Below is a small trained network, with its code and all its weights. Each question gives an input and a class and asks what happens when units are switched off, that is, made to give their printed mean instead of their output.

import numpy as np


def w(rows, s, z=0):
    codes = np.array(rows[::2]) - 128.0
    scale = np.full(codes.shape[1], s)
    scale[-1] = z or s
    return codes * scale


def f(y):
    return np.maximum(y, 0)


def log_softmax(a):
    a = a - a.max(-1, keepdims=True)
    return a - np.log(np.exp(a).sum(-1, keepdims=True))


def net(x, mask):
    res = np.array(x, float).reshape(1, 7) / 4 @ E
    y = f(res @ A[0][:, :-1].T + A[0][:, -1])
    res = res + np.where(mask, y, B[0][:, -1]) @ B[0][:, :-1]
    return log_softmax(res[-1] @ U[:, :-1].T + U[:, -1])


A, B = {}, {}
E = w([
[96,57,57,175,133,147,75,246,185,105,57],'x0',
[116,34,132,153,156,39,160,69,122,80,183],'x1',
[205,123,152,181,96,137,144,121,93,13,90],'x2',
[133,132,131,121,130,129,109,116,139,123,121],'x3',
[97,193,144,101,182,52,176,196,184,66,88],'x4',
[133,111,160,124,203,57,106,116,54,200,9],'x5',
[194,121,101,139,255,201,141,132,148,105,159],'x6',
],0.0097)
A[0] = w([
[133,180,97,128,70,52,136,126,70,131,143,94],'N0',
[113,86,69,189,129,154,87,182,144,123,57,56],'N1',
[159,143,159,162,121,138,120,162,59,64,109,42],'N2',
[83,132,149,147,4,86,79,143,110,115,81,139],'N3',
[212,254,211,107,141,117,180,44,90,168,171,32],'N4',
[179,144,129,123,72,133,144,144,75,61,97,87],'N5',
[132,195,158,104,166,50,175,192,196,128,106,93],'N6',
[193,159,91,188,218,180,135,138,86,101,127,158],'N7',
[169,139,196,205,201,52,85,126,80,213,35,160],'N8',
[191,221,102,107,87,165,109,180,104,160,96,82],'N9',
[198,98,161,157,121,147,115,89,119,37,78,145],'N10',
[114,105,73,41,171,124,97,89,187,168,140,254],'N11',
[169,44,68,154,73,202,96,73,75,217,117,114],'N12',
],0.0083,0.0056)
B[0] = w([
[180,144,107,118,203,135,87,102,96,114,157,172],'N0',
[181,48,71,169,132,133,70,117,183,198,174,201],'N1',
[132,102,67,35,127,149,142,179,162,220,128,159],'N2',
[96,147,107,90,255,183,99,109,104,80,195,214],'N3',
[203,107,57,173,155,53,48,126,184,185,127,231],'N4',
[75,150,153,55,179,129,169,170,162,225,148,170],'N5',
[214,136,96,58,139,129,160,124,148,85,41,204],'N6',
[49,186,108,115,155,168,98,127,50,80,118,205],'N7',
[152,191,172,182,116,168,172,175,169,100,201,252],'N8',
[126,16,183,170,41,24,130,176,38,10,177,187],'N9',
[110,84,184,93,105,143,161,195,104,205,159,199],'N10',
[105,120,207,68,140,93,155,193,69,147,184,213],'N11',
[197,116,113,49,92,181,162,108,177,45,41,225],'N12',
],0.0082,0.013)
U = w([
[174,76,11,203,160,79,13,130,188,200,128,59],'0',
[134,118,144,124,139,124,114,132,102,103,158,245],'1',
[97,156,108,114,234,170,48,102,27,75,158,75],'2',
[98,118,165,42,86,117,150,172,95,255,131,77],'3',
[185,118,126,74,110,125,175,75,179,61,29,100],'4',
[146,3,175,203,99,17,157,138,9,31,169,129],'5',
[134,211,169,213,70,173,156,135,228,82,233,152],'6',
[53,132,165,149,105,109,115,63,111,127,63,136],'7',
],0.0099,0.011)

Each question gives the input, the list of numbers given to net, and the class t.
The units are the neurons (one row each of A and B). Each row of codes is followed by its name. A weight is (code - 128) times the scale printed after its matrix; where a second scale follows, it is the last column's (A, B and U).
mask holds one flag per neuron, in row order. A switched-off neuron (its flag False) gives its mean, the last column of its row in B, instead of its output. The means were averaged over made-up inputs and are rounded, as every weight is.
A unit's drop is (log p(t) with every unit on - log p(t) with that unit switched off) / (log p(t) with every unit on - log p(t) with every unit switched off).
The circuit of an input: a set's keep is (log p(t) with only the set's units on - log p(t) with every unit switched off) / (log p(t) with every unit on - log p(t) with every unit switched off). Starting from the 12 units with the biggest drops (on a tie, the unit counted first), units are removed one at a time, each time the one whose removal leaves the highest keep (on an exact tie, the one counted first), for as long as the keep stays at least 0.8.
circuit, biggest first: the units of the circuit, biggest drop first
most important unit: the unit with the biggest drop
k most important neurons: the k neurons with the biggest drops, biggest first
drop of u: that unit's drop, to one decimal
input [-6,8,8,-4,5,6,-6], class 3: circuit, biggest first -> (N5; N2)
input [-7,4,5,1,8,-6,2], class 4: 2 most important neurons -> (N6; N1)
input [-6,-7,3,2,5,-3,-1], class 5: 2 most important neurons -> (N9; N1)
input [5,-5,-8,8,6,-7,-6], class 1: circuit, biggest first -> (N3; N8; N9)
input [1,0,-7,-2,-6,-5,3], class 3: 2 most important neurons -> (N11; N8)
input [2,4,8,-7,-8,-6,-1], class 3: circuit, biggest first -> (N10; N5)
input [-4,7,0,-4,4,-7,2], class 5: circuit, biggest first -> (N8)
input [-5,4,3,-5,7,-6,4], class 4: circuit, biggest first -> (N8; N6)
input [5,-6,0,4,-4,-4,-3], class 5: 3 most important neurons -> (N9; N4; N8)
input [6,5,4,4,7,-5,4], class 4: 2 most important neurons -> (N4; N6)
input [-4,5,-1,-7,-7,7,-5], class 1: circuit, biggest first -> (N8; N9)
input [8,1,4,4,2,-4,-4], class 0: 2 most important neurons -> (N1; N8)
input [-5,2,-7,-3,4,-5,1], class 3: 4 most important neurons -> (N8; N11; N3; N9)
input [-6,0,0,-3,-4,-5,-8], class 2: 4 most important neurons -> (N3; N1; N0; N8)
input [-1,5,3,-3,-4,-8,-8], class 2: 3 most important neurons -> (N3; N8; N0)
input [-4,5,8,2,-3,0,3], class 3: most important unit -> N10
input [4,3,-8,-8,1,8,7], class 1: 2 most important neurons -> (N8; N3)
input [2,-7,7,-7,-7,6,-8], class 2: 2 most important neurons -> (N3; N0)
input [6,-8,-8,-8,1,8,7], class 1: 2 most important neurons -> (N8; N9)
input [3,-4,-7,-2,0,-5,-1], class 3: 2 most important neurons -> (N8; N11)
input [-7,-2,-4,1,6,-4,3], class 0: most important unit -> N4
input [-4,0,4,-1,0,2,-4], class 0: circuit, biggest first -> (N4; N11)
input [-8,1,-8,3,1,3,4], class 0: drop of N4 -> 1.9
input [2,-5,4,6,4,8,-3], class 6: drop of N8 -> 1.2
input [7,-8,2,-3,-7,2,6], class 5: drop of N9 -> 1.3
